Below is a small trained network, with its code and all its weights. Each question gives an input and a class and asks what happens when units are switched off, that is, made to give their printed mean instead of their output.

import numpy as np


def w(rows, s, z=0):
    codes = np.array(rows[::2]) - 128.0
    scale = np.full(codes.shape[1], s)
    scale[-1] = z or s
    return codes * scale


def f(y):
    return y / 2 * (1 + np.tanh(0.7978845608 * (y + 0.044715 * y**3)))


def log_softmax(a):
    a = a - a.max(-1, keepdims=True)
    return a - np.log(np.exp(a).sum(-1, keepdims=True))


def net(x, mask):
    res = np.array(x, float).reshape(1, 7) / 4 @ E
    y = f(res @ A[0][:, :-1].T + A[0][:, -1])
    res = res + np.where(mask, y, B[0][:, -1]) @ B[0][:, :-1]
    return log_softmax(res[-1] @ U[:, :-1].T + U[:, -1])


A, B = {}, {}
E = w([
[147,129,79,87,236,104,3,107,120],'x0',
[126,135,115,142,127,128,126,127,130],'x1',
[102,123,108,75,127,155,144,131,115],'x2',
[139,100,158,137,59,247,10,118,180],'x3',
[121,117,133,143,128,109,123,132,153],'x4',
[164,27,53,191,127,117,126,238,64],'x5',
[115,136,115,128,123,125,124,134,130],'x6',
],0.014)
A[0] = w([
[132,85,155,142,56,156,103,125,146,111],'N0',
[100,174,133,107,154,70,143,128,143,236],'N1',
[116,71,95,119,185,74,107,203,65,136],'N2',
[176,61,108,140,110,117,165,198,80,178],'N3',
[148,98,113,151,107,162,135,166,106,105],'N4',
[102,176,132,102,171,105,117,65,143,217],'N5',
[114,138,145,155,100,116,209,137,107,242],'N6',
[133,192,156,116,100,154,124,79,191,207],'N7',
[140,157,129,123,70,168,180,123,157,238],'N8',
[146,98,120,100,172,153,19,100,113,94],'N9',
[133,107,132,101,137,129,58,106,140,82],'N10',
[143,105,133,134,80,187,95,186,146,116],'N11',
[138,135,111,111,251,94,137,124,122,155],'N12',
[126,151,201,133,74,156,121,112,168,166],'N13',
[129,138,134,121,147,89,202,98,123,254],'N14',
],0.016,0.0068)
B[0] = w([
[110,53,126,116,136,191,142,119,120,205],'N0',
[181,168,191,102,87,131,92,145,66,223],'N1',
[171,123,88,155,182,91,215,132,110,247],'N2',
[120,94,73,103,138,35,147,197,157,237],'N3',
[121,78,134,175,111,87,130,205,160,180],'N4',
[171,196,210,86,140,181,36,169,120,243],'N5',
[47,156,172,91,37,6,169,125,162,235],'N6',
[71,153,96,10,79,181,79,98,127,254],'N7',
[102,68,118,112,65,115,81,76,96,228],'N8',
[125,182,79,175,197,167,157,149,215,242],'N9',
[121,158,102,128,164,180,140,103,214,192],'N10',
[81,35,114,191,112,212,118,190,135,210],'N11',
[233,133,127,103,168,162,111,145,25,247],'N12',
[74,128,69,67,108,162,87,108,92,235],'N13',
[132,183,230,124,91,68,137,100,142,235],'N14',
],0.011,0.022)
U = w([
[105,176,227,116,46,67,137,34,116,154],'0',
[66,78,76,80,90,152,110,14,99,122],'1',
[108,125,131,115,101,7,205,165,175,175],'2',
[86,5,119,174,88,135,137,184,128,146],'3',
[189,174,215,100,188,151,92,131,93,160],'4',
[98,203,84,93,161,160,100,108,254,144],'5',
[216,109,62,159,198,76,179,122,40,96],'6',
[112,108,62,223,200,141,178,139,231,4],'7',
],0.0093,0.0034)

Each question gives the input, the list of numbers given to net, and the class t.
The units are the neurons (one row each of A and B). Each row of codes is followed by its name. A weight is (code - 128) times the scale printed after its matrix; where a second scale follows, it is the last column's (A, B and U).
mask holds one flag per neuron, in row order. A switched-off neuron (its flag False) gives its mean, the last column of its row in B, instead of its output. The means were averaged over made-up inputs and are rounded, as every weight is.
A unit's drop is (log p(t) with every unit on - log p(t) with that unit switched off) / (log p(t) with every unit on - log p(t) with every unit switched off).
The circuit of an input: a set's keep is (log p(t) with only the set's units on - log p(t) with every unit switched off) / (log p(t) with every unit on - log p(t) with every unit switched off). Starting from the 12 units with the biggest drops (on a tie, the unit counted first), units are removed one at a time, each time the one whose removal leaves the highest keep (on an exact tie, the one counted first), for as long as the keep stays at least 0.8.
units of the circuit, in order: the units of the circuit, biggest drop first
unit that matters most: the unit with the biggest drop
k most important neurons: the k neurons with the biggest drops, biggest first
drop of u: that unit's drop, to one decimal
input [1,-4,-8,-6,-3,2,3], class 6: 2 most important neurons	[N12 N2]
input [1,-5,-5,-6,-3,6,4], class 6: units of the circuit, in order	[N2]
input [-2,8,2,6,6,0,-6], class 1: 3 most important neurons	[N13 N3 N7]
input [1,0,6,0,4,7,-3], class 6: 3 most important neurons	[N2 N6 N14]
input [1,6,-4,-8,6,4,-3], class 6: 3 most important neurons	[N12 N2 N7]
input [7,7,4,-2,6,0,6], class 4: 2 most important neurons	[N5 N3]
input [-5,-6,-8,-5,-8,0,-1], class 0: 2 most important neurons	[N14 N2]
input [-4,-1,-3,0,-6,6,5], class 2: 2 most important neurons	[N3 N6]
input [2,-7,8,-3,0,1,8], class 6: 2 most important neurons	[N2 N7]
input [1,-4,-8,-6,7,8,-2], class 6: 3 most important neurons	[N2 N12 N7]
input [-3,-8,-4,0,4,7,6], class 2: drop of N3	1.2
input [-1,6,5,-1,-1,4,0], class 2: drop of N3	0.0
input [2,-7,-2,-7,-5,4,-8], class 6: drop of N12	3.6
input [6,0,6,1,4,6,0], class 7: unit that matters most	N9
